Below are the code and all the weights of a small trained network. Each question names an input and a class and asks about switching units off, where a switched-off unit gives its printed mean instead of its output.

import numpy as np


def w(rows, s, z=0):
    codes = np.array(rows[::2]) - 128.0
    scale = np.full(codes.shape[1], s)
    scale[-1] = z or s
    return codes * scale


def f(y):
    return y / 2 * (1 + np.tanh(0.7978845608 * (y + 0.044715 * y**3)))


def log_softmax(a):
    a = a - a.max(-1, keepdims=True)
    return a - np.log(np.exp(a).sum(-1, keepdims=True))


def net(x, mask):
    res = np.array(x, float).reshape(1, 4) / 4 @ E
    y = f(res @ A[0][:, :-1].T + A[0][:, -1])
    res = res + np.where(mask, y, B[0][:, -1]) @ B[0][:, :-1]
    return log_softmax(res[-1] @ U[:, :-1].T + U[:, -1])


A, B = {}, {}
E = w([
[204,240,163,107,101,76,132],'x0',
[150,149,121,118,215,137,109],'x1',
[127,127,129,124,129,124,127],'x2',
[2,197,115,121,91,118,94],'x3',
],0.012)
A[0] = w([
[196,85,140,123,84,116,133,21],'N1',
[146,65,127,127,192,132,125,128],'N2',
[203,207,142,122,116,106,132,6],'N3',
[71,71,121,126,93,127,130,65],'N4',
[98,225,136,123,57,110,122,75],'N5',
[25,184,123,120,159,123,114,33],'N6',
[187,214,132,122,123,110,132,158],'N7',
[148,43,130,131,2,121,149,86],'N8',
],0.023,0.015)
B[0] = w([
[42,182,136,136,107,157,121,180],'N1',
[188,97,120,111,138,74,132,230],'N2',
[179,104,108,134,177,194,121,208],'N3',
[89,178,142,134,116,151,125,207],'N4',
[119,128,136,98,110,1,137,225],'N5',
[144,121,121,155,148,243,123,225],'N6',
[73,145,135,145,98,169,127,249],'N7',
[141,120,123,142,145,206,123,236],'N8',
],0.027,0.018)
U = w([
[159,48,100,117,167,196,101,231],'0',
[18,151,133,106,81,152,87,103],'1',
[132,64,127,33,76,2,123,2],'2',
],0.0093,0.0059)

Each question gives the input, the list of numbers given to net, and the class t.
The units are the neurons (one row each of A and B). Each row of codes is followed by its name. A weight is (code - 128) times the scale printed after its matrix; where a second scale follows, it is the last column's (A, B and U).
mask holds one flag per neuron, in row order. A switched-off neuron (its flag False) gives its mean, the last column of its row in B, instead of its output. The means were averaged over made-up inputs and are rounded, as every weight is.
A unit's drop is (log p(t) with every unit on - log p(t) with that unit switched off) / (log p(t) with every unit on - log p(t) with every unit switched off).
The circuit of an input: a set's keep is (log p(t) with only the set's units on - log p(t) with every unit switched off) / (log p(t) with every unit on - log p(t) with every unit switched off). Starting from all 8 units, units are removed one at a time, each time the one whose removal leaves the highest keep (on an exact tie, the one counted first), for as long as the keep stays at least 0.8.
units of the circuit, in order: the units of the circuit, biggest drop first
unit that matters most: the unit with the biggest drop
top k neurons: the k neurons with the biggest drops, biggest first
drop when u is switched off: that unit's drop, to one decimal
input [7,-1,6,-2], class 1: top 4 neurons	[N7 N2 N6 N8]
input [-2,5,-2,-1], class 2: unit that matters most	N6
input [3,-3,7,-1], class 1: top 3 neurons	[N2 N6 N7]
input [4,0,-6,-2], class 1: top 3 neurons	[N7 N2 N6]
input [5,-6,5,1], class 2: top 2 neurons	[N5 N6]
input [3,0,1,-4], class 1: top 2 neurons	[N7 N6]
input [-6,3,-6,6], class 0: top 4 neurons	[N6 N7 N1 N5]
input [-8,3,0,-7], class 2: units of the circuit, in order	[N2 N6]
input [6,8,-4,1], class 1: top 3 neurons	[N7 N2 N6]
input [-8,3,-4,7], class 0: top 4 neurons	[N6 N7 N1 N5]
input [7,-8,2,-5], class 1: top 2 neurons	[N1 N7]
input [4,-1,1,-5], class 1: top 2 neurons	[N1 N7]
input [-8,-1,-7,1], class 1: top 2 neurons	[N4 N3]
input [2,-2,-3,5], class 2: units of the circuit, in order	[N5]
input [1,-2,-7,-1], class 1: top 3 neurons	[N3 N2 N6]
input [-5,1,3,8], class 0: top 2 neurons	[N6 N7]
input [-3,3,-6,-3], class 2: top 2 neurons	[N6 N8]
input [-7,8,7,-3], class 2: top 2 neurons	[N2 N6]
input [-5,3,8,-2], class 2: drop when N6 is switched off	0.3
input [-3,3,-2,7], class 0: drop when N7 is switched off	0.8
input [4,-6,-1,-5], class 1: units of the circuit, in order	[N1]
input [-7,7,0,-1], class 2: drop when N6 is switched off	0.2
input [8,-5,-2,-3], class 1: drop when N7 is switched off	3.4
